Below is a small trained network, with its code and all its weights. Each question gives an input and a target symbol and asks what happens when units are switched off, that is, made to give their printed mean instead of their output.

import numpy as np


def w(rows, s, z=0):
    codes = np.array(rows[::2]) - 128.0
    scale = np.full(codes.shape[1], s)
    scale[-1] = z or s
    return codes * scale


def norm(h):
    return h / np.sqrt((h * h).mean(-1, keepdims=True) + 1e-5)


def f(y):
    return np.maximum(y, 0)


def softmax(a):
    e = np.exp(a - a.max(-1, keepdims=True))
    return e / e.sum(-1, keepdims=True)


def log_softmax(a):
    a = a - a.max(-1, keepdims=True)
    return a - np.log(np.exp(a).sum(-1, keepdims=True))


def net(x, mask):
    ids = ['ΛΨαβδηθξσω'.index(c) for c in x.split()]
    T = len(ids)
    res = E[ids] + P[:T]
    u = 0
    for l in range(2):
        r = norm(res)
        for j in range(2):
            rows = slice(2 * j, 2 * j + 2)
            q, k, v = (r @ M[l][rows].T for M in (Q, K, V))
            z = softmax(np.where(np.tri(T) > 0, q @ k.T / 2**0.5, -1e9)) @ v
            o = O[l][rows]
            res = res + np.where(mask[u + j], z, o[:, -1]) @ o[:, :-1]
        u += 2
        y = f(norm(res) @ A[l][:, :-1].T + A[l][:, -1])
        res = res + np.where(mask[u : u + 4], y, B[l][:, -1]) @ B[l][:, :-1]
        u += 4
    return log_softmax(norm(res)[-1] @ U[:, :-1].T + U[:, -1])


Q, K, V, O, A, B = {}, {}, {}, {}, {}, {}
E = w([
[126,128,111,117],'Λ',
[105,103,147,108],'Ψ',
[252,139,113,163],'α',
[130,140,128,110],'β',
[127,117,129,117],'δ',
[121,146,126,106],'η',
[124,115,116,116],'θ',
[115,128,127,129],'ξ',
[98,110,123,113],'σ',
[129,133,133,121],'ω',
],0.012)
P = w([
[149,153,160,170],'0',
[89,96,126,63],'1',
[80,91,123,46],'2',
[104,79,105,37],'3',
[108,68,107,36],'4',
[110,62,106,40],'5',
[122,60,112,4],'6',
],0.0026)
Q[0] = w([
[144,239,112,237],'L0H1',
[115,63,24,2],'L0H1',
[125,243,94,202],'L0H2',
[159,46,92,92],'L0H2',
],0.0069)
K[0] = w([
[41,79,116,43],'L0H1',
[255,117,123,210],'L0H1',
[112,108,143,44],'L0H2',
[138,160,153,226],'L0H2',
],0.0068)
V[0] = w([
[161,114,255,139],'L0H1',
[100,218,85,177],'L0H1',
[44,115,161,174],'L0H2',
[124,93,154,123],'L0H2',
],0.0058)
O[0] = w([
[254,154,67,108,244],'L0H1',
[15,187,87,109,3],'L0H1',
[97,229,164,78,62],'L0H2',
[158,145,118,89,159],'L0H2',
],0.0049,0.0027)
A[0] = w([
[239,136,186,20,99],'L0N1',
[109,87,13,242,18],'L0N2',
[253,238,131,187,215],'L0N3',
[7,128,207,102,2],'L0N4',
],0.0034,0.00089)
B[0] = w([
[8,115,114,207,252],'L0N1',
[149,195,186,104,142],'L0N2',
[128,2,76,83,207],'L0N3',
[227,118,124,221,165],'L0N4',
],0.0035,0.0034)
Q[1] = w([
[249,194,100,199],'L1H1',
[213,180,99,238],'L1H1',
[149,127,254,232],'L1H2',
[124,148,44,49],'L1H2',
],0.0057)
K[1] = w([
[74,37,117,103],'L1H1',
[46,54,108,118],'L1H1',
[2,222,169,27],'L1H2',
[169,107,112,148],'L1H2',
],0.007)
V[1] = w([
[31,37,90,44],'L1H1',
[91,219,61,190],'L1H1',
[147,197,129,4],'L1H2',
[202,55,20,132],'L1H2',
],0.0038)
O[1] = w([
[124,195,102,235,151],'L1H1',
[95,59,49,139,63],'L1H1',
[143,130,128,3,106],'L1H2',
[105,223,107,181,255],'L1H2',
],0.0048,0.0038)
A[1] = w([
[99,116,159,253,34],'L1N1',
[184,55,83,63,95],'L1N2',
[189,124,91,100,252],'L1N3',
[127,244,229,183,159],'L1N4',
],0.0049,0.0015)
B[1] = w([
[119,141,191,199,187],'L1N1',
[177,97,153,176,225],'L1N2',
[100,137,125,168,253],'L1N3',
[148,254,163,34,169],'L1N4',
],0.006,0.0035)
U = w([
[117,118,103,164,22],'Λ',
[113,39,207,87,150],'Ψ',
[108,187,101,152,24],'α',
[101,128,85,23,251],'β',
[116,192,21,164,9],'δ',
[89,40,51,118,71],'η',
[251,100,116,155,200],'θ',
[26,100,159,216,193],'ξ',
[136,188,188,94,174],'σ',
[120,175,254,155,85],'ω',
],0.0089,0.0026)

Each question gives the input, a string of symbols that net reads in full, and the target symbol t.
The units are the heads (2 rows each of Q, K, V and O) and the neurons (one row each of A and B). Each row of codes is followed by its name. A weight is (code - 128) times the scale printed after its matrix; where a second scale follows, it is the last column's (O, A, B and U).
mask holds one flag per unit, layer by layer, with each layer's heads first. A switched-off unit (its flag False) gives its mean, the last column of its rows in O or B, instead of its output. The means were averaged over made-up inputs and are rounded, as every weight is.
A unit's drop is (log p(t) with every unit on - log p(t) with that unit switched off) / (log p(t) with every unit on - log p(t) with every unit switched off).
The circuit of an input: a set's keep is (log p(t) with only the set's units on - log p(t) with every unit switched off) / (log p(t) with every unit on - log p(t) with every unit switched off). Starting from all 12 units, units are removed one at a time, each time the one whose removal leaves the highest keep (on an exact tie, the one counted first), for as long as the keep stays at least 0.8.
circuit, biggest first: the units of the circuit, biggest drop first
most important unit: the unit with the biggest drop
k most important neurons: the k neurons with the biggest drops, biggest first
k most important neurons of layer l: the k neurons of layer l with the biggest drops, biggest first
which heads matter: for each layer, one digit per head in row order, 1 if its drop is at least 0.15 and else 0, layers parted by /
input δ δ Ψ, target θ: which heads matter	10 / 00
input δ α ξ, target σ: most important unit	L0N3
input Ψ δ ξ Ψ Λ, target σ: which heads matter	10 / 10
input θ δ δ ξ Ψ θ ξ, target ω: circuit, biggest first	(L0H1, L1H1, L1N4)
input θ α θ θ, target ξ: which heads matter	10 / 01
input ω Ψ δ δ Ψ, target δ: which heads matter	10 / 00
input δ Λ θ Λ α Λ ω, target ω: 3 most important neurons	(L0N3, L0N1, L1N1)
input σ δ δ Λ δ δ, target Ψ: which heads matter	11 / 01
input η δ ξ, target η: which heads matter	10 / 11
input ξ Λ Λ δ Λ δ Λ, target β: circuit, biggest first	(L1H2, L0H2)
input σ α σ ξ δ δ, target ξ: which heads matter	00 / 01
input ω δ Λ δ, target δ: which heads matter	10 / 00
input ξ Λ Ψ δ δ ξ, target β: which heads matter	01 / 01
input Λ Λ Λ η Λ θ, target ξ: circuit, biggest first	(L0H1)
input θ Λ δ, target ω: circuit, biggest first	(L1H1, L0H1, L1N4)
input η δ Λ θ Λ Λ, target η: which heads matter	10 / 10
input Ψ δ δ ξ, target σ: circuit, biggest first	(L1N4, L0H2)
input σ δ δ δ δ, target Ψ: circuit, biggest first	(L0H1, L0H2, L1H2)
input δ ξ α θ δ η Λ, target δ: 3 most important neurons	(L0N3, L1N2, L1N1)
input Λ σ Λ δ σ Λ Ψ, target ξ: which heads matter	10 / 10
input θ Λ δ Λ, target ω: circuit, biggest first	(L0H1, L1H1, L1N4)
input η ω Λ, target η: 3 most important neurons of layer 0	(L0N3, L0N1, L0N4)
